How the points are linked:
zeg: zu>tid, va>dud, ni>pov, di>vez, tu>zur
vav: zu>kib, va>gul, ni>sur, di>sal, tu>rul
nud: zu>nem, va>moz, ni>ped, di>mag, tu>lop
paf: zu>mus, va>zev, ni>zol, di>buz, tu>lom
val: zu>rop, va>kor, ni>rov, di>fes, tu>num
mar: zu>tir, va>dur, ni>pir, di>fom, tu>suv
num: zu>val, va>bug, ni>bom, di>fav, tu>mub
rov: zu>dud, va>gen, ni>fav, di>val, tu>bom
mez: zu>nur, va>num, ni>rop, di>ket, tu>fes
pir: zu>tud, va>vez, ni>vud, di>mar, tu>tuk
maf: zu>mep, va>mus, ni>mos, di>fep, tu>kap
sal: zu>tur, va>sov, ni>vav, di>zev, tu>zap
vud: zu>fom, va>zeg, ni>suv, di>pir, tu>non
lut: zu>gim, va>tur, ni>buz, di>mus, tu>zol
fep: zu>vek, va>dod, ni>maf, di>gop, tu>tup
rul: zu>vav, va>bez, ni>los, di>zap, tu>sov
zev: zu>vuf, va>feb, ni>sal, di>kib, tu>sur
fub: zu>mag, va>vek, ni>lop, di>ped, tu>zop
baz: zu>sov, va>fom, ni>bez, di>mem, tu>pof
lop: zu>nud, va>mep, ni>fad, di>fub, tu>vum
tuk: zu>pir, va>nur, ni>non, di>suv, tu>dur
fad: zu>ped, va>gop, ni>zop, di>lop, tu>moz
kap: zu>maf, va>paf, ni>gup, di>tup, tu>dod
mag: zu>gen, va>vum, ni>nud, di>bug, tu>fub
vek: zu>vum, va>kap, ni>mep, di>lif, tu>fep
rop: zu>zur, va>bom, ni>dud, di>mez, tu>val
vuf: zu>zol, va>zap, ni>tur, di>lom, tu>zev
ket: zu>pov, va>fav, ni>mez, di>zur, tu>dud
zap: zu>sal, va>baz, ni>rul, di>sur, tu>feb
sel: zu>fav, va>nud, ni>mub, di>bom, tu>gen
dur: zu>tuk, va>mez, ni>vez, di>tid, tu>pov
sur: zu>zev, va>mem, ni>zap, di>vav, tu>los
zur: zu>zeg, va>rov, ni>ket, di>nur, tu>rop
pov: zu>dur, va>fes, ni>nur, di>zeg, tu>ket
buz: zu>dod, va>kib, ni>paf, di>lut, tu>giz
los: zu>sur, va>zar, ni>feb, di>rul, tu>gul
dud: zu>ket, va>sel, ni>fes, di>rop, tu>rov
bez: zu>gul, va>mar, ni>zar, di>baz, tu>sut
tup: zu>fep, va>buz, ni>kap, di>mos, tu>gim
fom: zu>sut, va>tid, ni>mar, di>tud, tu>vud
nem: zu>mub, va>fad, ni>bug, di>gen, tu>nud
gen: zu>sel, va>lop, ni>nem, di>kor, tu>mag
tir: zu>zar, va>tuk, ni>tud, di>sut, tu>mar
giz: zu>buz, va>vav, ni>lom, di>zol, tu>tur
dod: zu>kap, va>lom, ni>mus, di>gim, tu>buz
mub: zu>num, va>ped, ni>kor, di>sel, tu>nem
fes: zu>mez, va>mub, ni>val, di>dud, tu>fav
mos: zu>gop, va>lut, ni>tup, di>maf, tu>gup
mem: zu>feb, va>tud, ni>baz, di>gul, tu>zar
gup: zu>mos, va>zol, ni>gim, di>kap, tu>mus
gul: zu>los, va>tir, ni>mem, di>sov, tu>bez
tur: zu>giz, va>rul, ni>kib, di>vuf, tu>sal
feb: zu>zap, va>pof, ni>sov, di>los, tu>mem
zop: zu>fub, va>fep, ni>vum, di>fad, tu>lif
ped: zu>bug, va>lif, ni>fub, di>nud, tu>fad
zol: zu>lut, va>sal, ni>giz, di>paf, tu>vuf
gim: zu>tup, va>giz, ni>dod, di>gup, tu>lut
vum: zu>lop, va>maf, ni>moz, di>zop, tu>vek
pof: zu>baz, va>vud, ni>sut, di>zar, tu>tud
zar: zu>mem, va>pir, ni>pof, di>bez, tu>tir
mep: zu>moz, va>gup, ni>gop, di>vek, tu>maf
gop: zu>lif, va>gim, ni>fep, di>mep, tu>mos
sut: zu>bez, va>suv, ni>tir, di>pof, tu>fom
non: zu>vud, va>zur, ni>tid, di>tuk, tu>vez
sov: zu>rul, va>sut, ni>gul, di>feb, tu>baz
vez: zu>non, va>rop, ni>zeg, di>dur, tu>nur
kor: zu>bom, va>fub, ni>gen, di>mub, tu>bug
mus: zu>gup, va>vuf, ni>lut, di>dod, tu>paf
fav: zu>fes, va>nem, ni>num, di>rov, tu>sel
moz: zu>fad, va>mos, ni>lif, di>vum, tu>mep
nur: zu>vez, va>val, ni>zur, di>pov, tu>mez
lif: zu>zop, va>tup, ni>vek, di>moz, tu>gop
tid: zu>suv, va>ket, ni>dur, di>non, tu>zeg
suv: zu>mar, va>pov, ni>tuk, di>vud, tu>tid
tud: zu>pof, va>non, ni>fom, di>tir, tu>pir
bug: zu>kor, va>zop, ni>mag, di>nem, tu>ped
lom: zu>paf, va>sur, ni>vuf, di>giz, tu>kib
bom: zu>rov, va>mag, ni>sel, di>num, tu>kor
kib: zu>lom, va>los, ni>zev, di>tur, tu>vav

In the rows, 44 stands for zero.

The rows follow the links: the fewer symbols apart two points are, the more alike their rows tend to be.

Each row is also shifted at random along 5 hidden directions that mean nothing.

Name the point of each row.
[ 65,  37,  49,  51,  36,  38,  38,  49,  47,  40,  31,  39,  54,  44,  42,  34,  39,  47,  43,  40,  42,  39,  39,  35,  54,  47,  41,  50,  41,  41,  40,  44,  30,  50,  50,  45,  34,  48,  47,  33,  40,  43,  49,  41,  46,  54,  36,  42,  40,  46,  41,  35,  48,  54,  55,  46,  43] -> fom
[ 44,  48,  45,  33,  52,  49,  53,  44,  31,  34,  39,  61,  41,  47,  49,  44,  40,  47,  37,  59,  41,  39,  58,  55,  43,  38,  41,  38,  39,  59,  36,  39,  30,  50,  35,  44,  52,  32,  33,  38,  52,  38,  27,  28,  46,  49,  39,  38,  49,  46,  44,  33,  57,  39,  32,  32,  62] -> tup
[ 38,  45,  52,  52,  34,  46,  45,  45,  45,  46,  43,  36,  42,  54,  39,  35,  47,  44,  53,  37,  57,  38,  36,  40,  47,  46,  41,  44,  48,  42,  38,  44,  36,  52,  47,  46,  32,  43,  53,  40,  37,  54,  49,  35,  48,  44,  43,  48,  41,  44,  45,  38,  43,  44,  54,  48,  34] -> zeg
[ 49,  51,  45,  47,  42,  35,  45,  37,  48,  51,  35,  35,  33,  39,  35,  41,  57,  36,  45,  38,  53,  38,  39,  41,  50,  37,  46,  42,  52,  44,  42,  46,  38,  50,  45,  41,  38,  46,  49,  51,  40,  37,  51,  41,  43,  34,  32,  52,  35,  46,  47,  46,  37,  53,  53,  42,  37] -> fav
[ 91,  41,  51,  43,  47,  36,  34,  39,  46,  40,  41,  41,  56,  50,  37,  42,  40,  40,  53,  44,  48,  40,  46,  38,  50,  55,  47,  46,  39,  46,  32,  49,  43,  45,  47,  40,  43,  48,  56,  36,  45,  49,  48,  48,  40,  51,  46,  39,  35,  45,  35,  40,  47,  49,  51,  42,  37] -> vav
[ 34,  52,  41,  48,  40,  43,  48,  39,  44,  51,  45,  37,  33,  37,  40,  44,  53,  38,  42,  38,  47,  44,  37,  48,  42,  37,  44,  38,  50,  44,  48,  43,  46,  43,  41,  45,  39,  40,  42,  54,  39,  37,  46,  45,  46,  32,  40,  52,  45,  44,  46,  49,  37,  45,  45,  43,  41] -> val
[ 68,  51,  44,  35,  54,  48,  49,  37,  38,  45,  38,  52,  40,  44,  40,  51,  42,  42,  42,  52,  42,  41,  54,  51,  48,  38,  46,  36,  47,  51,  46,  47,  39,  50,  37,  40,  52,  34,  38,  41,  49,  39,  37,  33,  42,  41,  40,  41,  43,  43,  41,  43,  45,  45,  38,  49,  40] -> mos
[ 32,  36,  45,  41,  47,  46,  39,  48,  43,  40,  45,  47,  57,  48,  46,  47,  31,  49,  46,  49,  36,  46,  49,  41,  45,  53,  43,  46,  37,  43,  43,  47,  53,  41,  44,  44,  49,  46,  45,  35,  48,  52,  41,  46,  41,  54,  53,  35,  48,  41,  39,  47,  49,  41,  40,  52,  41] -> kib
[ 37,  42,  45,  45,  44,  39,  35,  43,  41,  40,  42,  37,  58,  46,  37,  45,  32,  42,  50,  47,  35,  45,  47,  43,  50,  55,  44,  41,  37,  51,  39,  50,  58,  40,  39,  44,  44,  44,  49,  35,  44,  47,  40,  49,  45,  50,  52,  36,  48,  42,  30,  51,  47,  47,  43,  51,  34] -> rul
[ 28,  37,  39,  50,  35,  44,  39,  52,  44,  41,  41,  39,  54,  38,  47,  40,  34,  48,  37,  40,  30,  49,  38,  42,  45,  46,  40,  47,  38,  41,  50,  41,  45,  38,  45,  49,  39,  45,  37,  38,  40,  40,  44,  50,  47,  51,  44,  40,  52,  44,  40,  44,  46,  45,  44,  47,  47] -> tud
[ 32,  47,  51,  39,  51,  38,  46,  40,  47,  47,  42,  46,  35,  50,  39,  45,  53,  42,  53,  47,  60,  35,  50,  38,  49,  44,  48,  46,  50,  45,  33,  50,  44,  52,  47,  38,  48,  49,  56,  47,  48,  50,  47,  36,  39,  40,  42,  48,  35,  44,  50,  45,  42,  47,  48,  43,  37] -> zop
[ 31,  42,  48,  44,  44,  48,  36,  40,  43,  42,  44,  42,  62,  50,  38,  45,  31,  42,  50,  44,  38,  46,  45,  44,  47,  54,  44,  41,  40,  44,  44,  47,  43,  44,  42,  42,  42,  39,  48,  31,  43,  49,  44,  47,  44,  51,  49,  35,  42,  42,  29,  40,  45,  44,  46,  52,  32] -> zap
[ 35,  48,  42,  34,  55,  39,  42,  35,  43,  43,  39,  51,  46,  39,  41,  50,  44,  38,  40,  49,  40,  44,  52,  47,  45,  41,  48,  40,  42,  47,  43,  45,  37,  42,  41,  38,  51,  41,  41,  44,  50,  34,  43,  46,  39,  42,  38,  41,  36,  45,  38,  41,  44,  48,  41,  38,  46] -> kap
[ 37,  41,  45,  54,  33,  40,  42,  50,  47,  47,  48,  30,  42,  46,  42,  39,  46,  46,  50,  38,  48,  43,  36,  37,  45,  49,  41,  48,  45,  42,  40,  46,  58,  43,  48,  48,  35,  51,  51,  46,  38,  52,  48,  46,  47,  43,  50,  48,  49,  41,  47,  53,  42,  44,  49,  49,  36] -> dur
[ 41,  47,  51,  53,  33,  55,  49,  48,  41,  51,  42,  37,  42,  56,  36,  39,  40,  46,  52,  40,  51,  39,  38,  44,  52,  43,  39,  39,  52,  44,  46,  47,  41,  58,  42,  48,  32,  36,  47,  35,  37,  56,  43,  25,  50,  44,  45,  45,  50,  42,  45,  44,  42,  44,  50,  65,  25] -> pov
[ 47,  42,  46,  48,  39,  44,  35,  40,  46,  39,  38,  43,  58,  42,  43,  37,  38,  39,  40,  37,  39,  45,  36,  46,  43,  46,  43,  44,  38,  41,  45,  38,  20,  43,  46,  43,  35,  41,  43,  36,  39,  37,  50,  51,  46,  50,  35,  42,  35,  47,  33,  27,  46,  47,  52,  34,  48] -> pof
[ 34,  34,  39,  53,  35,  26,  36,  56,  46,  39,  37,  29,  49,  36,  45,  38,  42,  49,  43,  43,  36,  42,  41,  32,  51,  51,  42,  53,  37,  46,  36,  49,  66,  37,  49,  50,  39,  60,  48,  45,  42,  43,  44,  51,  45,  50,  47,  44,  53,  42,  44,  58,  48,  52,  46,  46,  47] -> pir
[ 60,  52,  41,  46,  39,  49,  55,  45,  38,  47,  43,  44,  29,  42,  46,  41,  52,  43,  39,  43,  47,  41,  41,  51,  41,  32,  40,  38,  50,  47,  48,  39,  37,  49,  39,  48,  40,  36,  35,  50,  40,  38,  38,  33,  50,  36,  38,  50,  50,  44,  52,  43,  42,  41,  41,  41,  49] -> rov
[ 57,  39,  37,  36,  53,  41,  41,  44,  45,  44,  39,  49,  48,  34,  46,  53,  39,  47,  37,  50,  31,  47,  52,  42,  47,  44,  46,  45,  41,  43,  50,  48,  54,  39,  44,  41,  55,  47,  37,  43,  51,  38,  41,  48,  38,  46,  44,  38,  46,  42,  43,  52,  44,  48,  35,  50,  45] -> mus
[ 43,  43,  42,  54,  33,  48,  44,  48,  47,  50,  54,  32,  40,  45,  43,  42,  46,  43,  48,  34,  46,  49,  32,  42,  38,  46,  42,  44,  47,  37,  50,  44,  58,  39,  44,  48,  36,  46,  48,  50,  36,  51,  48,  50,  47,  38,  52,  49,  50,  41,  48,  54,  37,  39,  46,  52,  34] -> vez
[ 71,  44,  42,  44,  42,  55,  43,  45,  37,  43,  47,  44,  55,  48,  42,  46,  29,  44,  45,  45,  33,  49,  45,  51,  45,  48,  41,  37,  40,  47,  51,  45,  49,  43,  36,  46,  43,  33,  38,  33,  42,  47,  36,  42,  48,  48,  52,  35,  54,  41,  33,  45,  46,  39,  39,  57,  36] -> los
[ 37,  45,  43,  45,  44,  38,  32,  35,  45,  37,  50,  40,  57,  40,  43,  42,  41,  33,  45,  38,  40,  50,  37,  49,  35,  52,  46,  42,  34,  46,  39,  38,  41,  29,  42,  43,  41,  45,  47,  46,  40,  36,  48,  65,  45,  44,  47,  42,  36,  46,  28,  37,  44,  41,  46,  25,  51] -> sov
[ 22,  45,  40,  45,  41,  45,  54,  51,  41,  49,  38,  44,  31,  41,  45,  45,  47,  50,  38,  47,  43,  40,  46,  42,  50,  34,  41,  44,  51,  45,  50,  47,  50,  52,  43,  47,  45,  43,  37,  46,  44,  42,  39,  29,  45,  41,  39,  47,  54,  42,  56,  53,  43,  47,  40,  56,  42] -> mub
[ 42,  44,  47,  41,  49,  26,  44,  44,  50,  46,  41,  40,  31,  44,  41,  44,  59,  43,  50,  47,  59,  35,  48,  32,  48,  45,  48,  51,  47,  45,  29,  51,  56,  46,  50,  40,  48,  59,  58,  54,  49,  47,  49,  42,  37,  39,  42,  51,  36,  44,  54,  53,  43,  50,  48,  38,  43] -> fub

Where do the symbols, taken in turn from left to right, take each start?
Answer with the point's name.
[ 38,  43,  39,  34,  54,  26,  41,  43,  40,  33,  37,  49,  44,  35,  47,  46,  45,  44,  38,  57,  37,  41,  57,  44,  46,  46,  47,  47,  34,  57,  30,  45,  52,  36,  43,  43,  55,  52,  42,  47,  53,  32,  35,  49,  40,  47,  41,  41,  44,  46,  42,  48,  54,  49,  37,  26,  63]
tu ni di tu tu => vuf
[ 44,  52,  51,  50,  36,  51,  47,  38,  43,  50,  43,  39,  39,  52,  36,  37,  49,  37,  51,  35,  57,  40,  35,  47,  46,  40,  42,  38,  52,  43,  44,  42,  28,  55,  42,  44,  32,  35,  49,  41,  36,  47,  49,  35,  48,  39,  38,  49,  37,  46,  42,  35,  39,  44,  54,  47,  32]
ni va di di => rov
[ 39,  37,  41,  41,  44,  56,  44,  50,  38,  38,  55,  51,  55,  49,  51,  47,  28,  51,  43,  50,  32,  51,  48,  49,  37,  50,  40,  43,  37,  45,  48,  41,  53,  36,  39,  47,  50,  39,  37,  37,  47,  51,  34,  47,  45,  52,  58,  34,  57,  41,  38,  45,  50,  33,  33,  49,  47]
va ni di zu zu => vav
[ 59,  50,  46,  38,  52,  51,  48,  35,  48,  54,  52,  48,  33,  48,  41,  51,  53,  39,  49,  41,  56,  44,  45,  44,  39,  40,  49,  41,  54,  37,  49,  45,  42,  47,  44,  38,  48,  41,  48,  52,  46,  50,  50,  43,  39,  33,  45,  48,  34,  43,  50,  45,  34,  40,  44,  48,  34]
zu di va di => lif
[ 35,  53,  42,  49,  37,  47,  51,  44,  38,  47,  47,  38,  33,  45,  42,  41,  49,  40,  44,  41,  48,  43,  39,  51,  42,  39,  40,  36,  48,  49,  44,  41,  46,  46,  38,  48,  38,  37,  41,  49,  38,  42,  40,  39,  50,  35,  45,  49,  51,  43,  46,  47,  42,  40,  43,  43,  42]
zu va di va zu tu => kor
[ 50,  36,  45,  52,  35,  40,  37,  48,  49,  41,  38,  38,  53,  41,  45,  36,  41,  45,  41,  36,  41,  44,  35,  37,  46,  47,  43,  51,  41,  36,  45,  41,  34,  43,  51,  45,  35,  50,  46,  39,  39,  43,  52,  49,  45,  51,  38,  44,  40,  46,  42,  36,  44,  48,  52,  42,  45]
va va di va => fav
[ 63,  36,  46,  40,  48,  46,  37,  44,  48,  42,  45,  48,  56,  48,  44,  47,  35,  47,  47,  44,  40,  47,  47,  39,  44,  51,  46,  48,  41,  38,  46,  47,  43,  42,  48,  40,  48,  46,  47,  36,  47,  51,  48,  48,  39,  51,  48,  37,  40,  43,  40,  41,  44,  43,  44,  50,  39]
di di ni va => zap
[ 14,  45,  35,  45,  41,  54,  38,  40,  41,  38,  60,  45,  56,  38,  51,  46,  34,  38,  38,  38,  30,  59,  36,  58,  26,  48,  43,  38,  34,  42,  54,  32,  44,  24,  37,  47,  44,  35,  33,  46,  39,  36,  41,  67,  48,  43,  53,  40,  48,  44,  31,  39,  43,  31,  36,  30,  55]
di va tu va tu => zeg
[ 21,  52,  48,  49,  37,  40,  49,  44,  37,  45,  35,  37,  36,  47,  36,  36,  49,  40,  47,  44,  51,  35,  43,  45,  53,  41,  41,  39,  48,  54,  35,  46,  42,  54,  39,  47,  36,  40,  47,  42,  40,  42,  39,  29,  49,  40,  38,  48,  47,  44,  45,  45,  46,  49,  49,  46,  39]
di va va di => bug
[ 34,  43,  40,  44,  47,  37,  46,  45,  51,  53,  43,  39,  31,  37,  42,  49,  55,  45,  44,  42,  48,  43,  44,  35,  46,  39,  47,  48,  52,  37,  49,  50,  59,  43,  48,  42,  47,  54,  47,  55,  45,  45,  50,  45,  38,  35,  42,  50,  42,  42,  55,  59,  36,  49,  45,  53,  37]
ni tu di ni => fub
[ 51,  41,  41,  35,  54,  42,  43,  42,  42,  38,  39,  55,  47,  38,  49,  48,  41,  46,  36,  51,  36,  45,  53,  46,  43,  42,  45,  45,  39,  45,  44,  42,  37,  41,  44,  41,  54,  43,  37,  42,  51,  36,  39,  46,  39,  48,  39,  39,  41,  45,  43,  39,  49,  44,  38,  36,  56]
va ni va ni zu => vav
[ 66,  40,  35,  49,  37,  40,  39,  48,  42,  40,  45,  37,  50,  33,  47,  43,  37,  44,  36,  40,  28,  51,  38,  46,  41,  46,  42,  45,  37,  44,  50,  41,  55,  32,  41,  49,  41,  46,  37,  45,  40,  36,  42,  57,  48,  45,  47,  42,  53,  42,  39,  51,  45,  44,  41,  42,  50]
zu va va di => tid
[ 53,  47,  42,  38,  49,  49,  53,  44,  44,  43,  60,  54,  27,  45,  55,  46,  56,  45,  42,  47,  55,  46,  45,  49,  27,  38,  45,  46,  45,  42,  42,  34,  44,  38,  44,  43,  52,  45,  42,  59,  48,  47,  41,  46,  42,  36,  48,  51,  43,  44,  57,  42,  43,  29,  35,  27,  60]
va ni di tu di => maf
[ 34,  45,  48,  47,  41,  32,  31,  38,  44,  37,  35,  37,  59,  42,  37,  37,  39,  36,  47,  40,  40,  42,  40,  42,  50,  52,  45,  43,  36,  50,  34,  45,  36,  42,  45,  43,  37,  46,  51,  36,  41,  37,  48,  53,  45,  50,  39,  41,  36,  46,  28,  36,  49,  52,  53,  34,  44]
di va ni tu ni => suv
[ 68,  38,  46,  50,  35,  39,  40,  52,  41,  39,  28,  38,  54,  43,  41,  37,  33,  48,  41,  45,  35,  39,  44,  39,  58,  46,  40,  46,  40,  48,  41,  47,  41,  51,  45,  48,  37,  45,  42,  30,  42,  41,  40,  35,  47,  55,  38,  39,  50,  44,  39,  42,  51,  54,  49,  53,  42]
va tu va va => num
